Here is a tiny trained network, its code and every weight. The questions are about switching its units off for an input and a class, where a switched-off unit gives its printed mean instead of its output.

import numpy as np


def w(rows, s, z=0):
    codes = np.array(rows[::2]) - 128.0
    scale = np.full(codes.shape[1], s)
    scale[-1] = z or s
    return codes * scale


def norm(h):
    return h / np.sqrt((h * h).mean(-1, keepdims=True) + 1e-5)


def f(y):
    return np.maximum(y, 0)


def log_softmax(a):
    a = a - a.max(-1, keepdims=True)
    return a - np.log(np.exp(a).sum(-1, keepdims=True))


def net(x, mask):
    res = np.array(x, float).reshape(1, 3) / 4 @ E
    u = 0
    for l in range(3):
        y = f(norm(res) @ A[l][:, :-1].T + A[l][:, -1])
        res = res + np.where(mask[u : u + 7], y, B[l][:, -1]) @ B[l][:, :-1]
        u += 7
    return log_softmax(norm(res)[-1] @ U[:, :-1].T + U[:, -1])


A, B = {}, {}
E = w([
[133,170,123,136,76,225,112,123,64],'x0',
[131,4,39,215,109,166,5,53,144],'x1',
[136,156,40,101,193,81,29,133,48],'x2',
],0.0024)
A[0] = w([
[144,151,162,149,126,98,133,127,129,176],'L0N0',
[115,127,113,135,145,129,90,144,61,52],'L0N1',
[153,103,78,162,141,149,95,142,113,47],'L0N2',
[96,85,137,179,138,123,101,93,157,100],'L0N3',
[88,73,162,152,64,128,111,104,165,78],'L0N4',
[157,118,164,161,2,201,129,69,150,2],'L0N5',
[97,147,121,100,165,119,80,112,68,85],'L0N6',
],0.0046,0.0025)
B[0] = w([
[116,154,99,87,148,75,148,163,104,193],'L0N0',
[207,180,112,166,182,108,124,150,106,191],'L0N1',
[132,156,253,70,193,106,150,133,175,202],'L0N2',
[177,102,143,36,71,149,81,98,207,235],'L0N3',
[218,127,65,163,93,179,138,96,131,233],'L0N4',
[98,51,37,107,175,167,205,169,44,252],'L0N5',
[228,148,105,131,140,118,90,156,64,223],'L0N6',
],0.0038,0.0026)
A[1] = w([
[56,158,188,99,153,70,244,215,64,113],'L1N0',
[81,198,165,87,178,167,221,169,125,65],'L1N1',
[114,156,182,171,79,191,23,43,96,174],'L1N2',
[132,69,188,152,55,114,157,125,145,57],'L1N3',
[80,92,94,53,121,119,139,101,163,179],'L1N4',
[118,149,118,180,128,147,116,151,3,44],'L1N5',
[80,81,191,225,98,214,196,84,140,7],'L1N6',
],0.0038,0.0015)
B[1] = w([
[70,127,169,222,133,132,114,2,168,253],'L1N0',
[89,135,174,106,81,164,134,122,226,214],'L1N1',
[86,170,140,128,162,63,199,173,130,174],'L1N2',
[160,138,106,183,120,154,81,170,95,155],'L1N3',
[104,101,139,121,115,146,165,184,106,175],'L1N4',
[170,154,98,97,123,62,146,214,66,183],'L1N5',
[118,27,37,85,163,212,172,180,53,170],'L1N6',
],0.0039,0.004)
A[2] = w([
[96,130,128,140,182,49,105,107,156,109],'L2N0',
[115,73,139,195,95,148,118,70,254,3],'L2N1',
[128,208,115,183,126,155,77,178,31,47],'L2N2',
[154,134,114,143,169,122,60,26,135,110],'L2N3',
[47,167,226,167,123,157,176,115,173,79],'L2N4',
[65,163,233,103,98,135,207,156,141,105],'L2N5',
[190,134,161,138,83,122,134,152,181,26],'L2N6',
],0.005,0.0016)
B[2] = w([
[108,141,97,158,57,253,150,105,88,200],'L2N0',
[84,230,160,43,102,33,150,167,41,241],'L2N1',
[146,176,165,112,221,57,205,161,114,222],'L2N2',
[124,115,190,194,103,125,149,140,186,191],'L2N3',
[51,151,187,120,212,185,125,76,204,253],'L2N4',
[93,45,140,35,190,159,103,98,212,240],'L2N5',
[156,118,142,177,61,98,34,87,139,147],'L2N6',
],0.0049,0.0039)
U = w([
[70,192,102,236,102,172,139,80,100,4],'0',
[140,43,53,113,85,220,179,150,83,155],'1',
[37,141,190,88,189,170,163,81,218,156],'2',
[185,196,130,144,221,64,156,172,73,172],'3',
[137,117,162,84,45,13,96,142,153,95],'4',
[188,92,137,250,142,132,34,111,198,107],'5',
],0.011,0.0045)

Each question gives the input, the list of numbers given to net, and the class t.
The units are the neurons (one row each of A and B). Each row of codes is followed by its name. A weight is (code - 128) times the scale printed after its matrix; where a second scale follows, it is the last column's (A, B and U).
mask holds one flag per neuron, layer by layer. A switched-off neuron (its flag False) gives its mean, the last column of its row in B, instead of its output. The means were averaged over made-up inputs and are rounded, as every weight is.
A unit's drop is (log p(t) with every unit on - log p(t) with that unit switched off) / (log p(t) with every unit on - log p(t) with every unit switched off).
most important unit: the unit with the biggest drop
k most important neurons: the k neurons with the biggest drops, biggest first
k most important neurons of layer l: the k neurons of layer l with the biggest drops, biggest first
drop when u is switched off: that unit's drop, to one decimal
input [-2,0,-2], class 4: most important unit -> L0N5
input [-6,5,-4], class 4: 2 most important neurons -> L2N1, L0N3
input [-6,7,3], class 4: 3 most important neurons -> L2N1, L0N3, L2N4
input [-3,4,3], class 5: 2 most important neurons -> L1N0, L1N1
input [-8,8,-8], class 1: 3 most important neurons -> L1N6, L1N0, L0N5
input [-7,-5,8], class 0: 4 most important neurons -> L2N0, L1N0, L0N4, L1N5
input [-4,3,6], class 5: 2 most important neurons -> L2N1, L2N3
input [-2,5,-3], class 1: 2 most important neurons -> L0N5, L1N0
input [-5,8,2], class 4: 2 most important neurons -> L2N1, L2N4
input [0,2,2], class 5: 2 most important neurons -> L2N1, L0N2
input [-5,-2,3], class 0: 2 most important neurons of layer 2 -> L2N0, L2N5
input [-3,8,-2], class 4: 2 most important neurons -> L2N1, L0N3
input [5,7,5], class 3: drop when L1N0 is switched off -> 0.3
input [-6,-8,8], class 2: most important unit -> L1N0
input [-2,5,4], class 5: drop when L1N0 is switched off -> 0.1
input [0,4,-2], class 1: drop when L0N5 is switched off -> 0.5
input [3,7,-1], class 1: drop when L0N5 is switched off -> 0.4
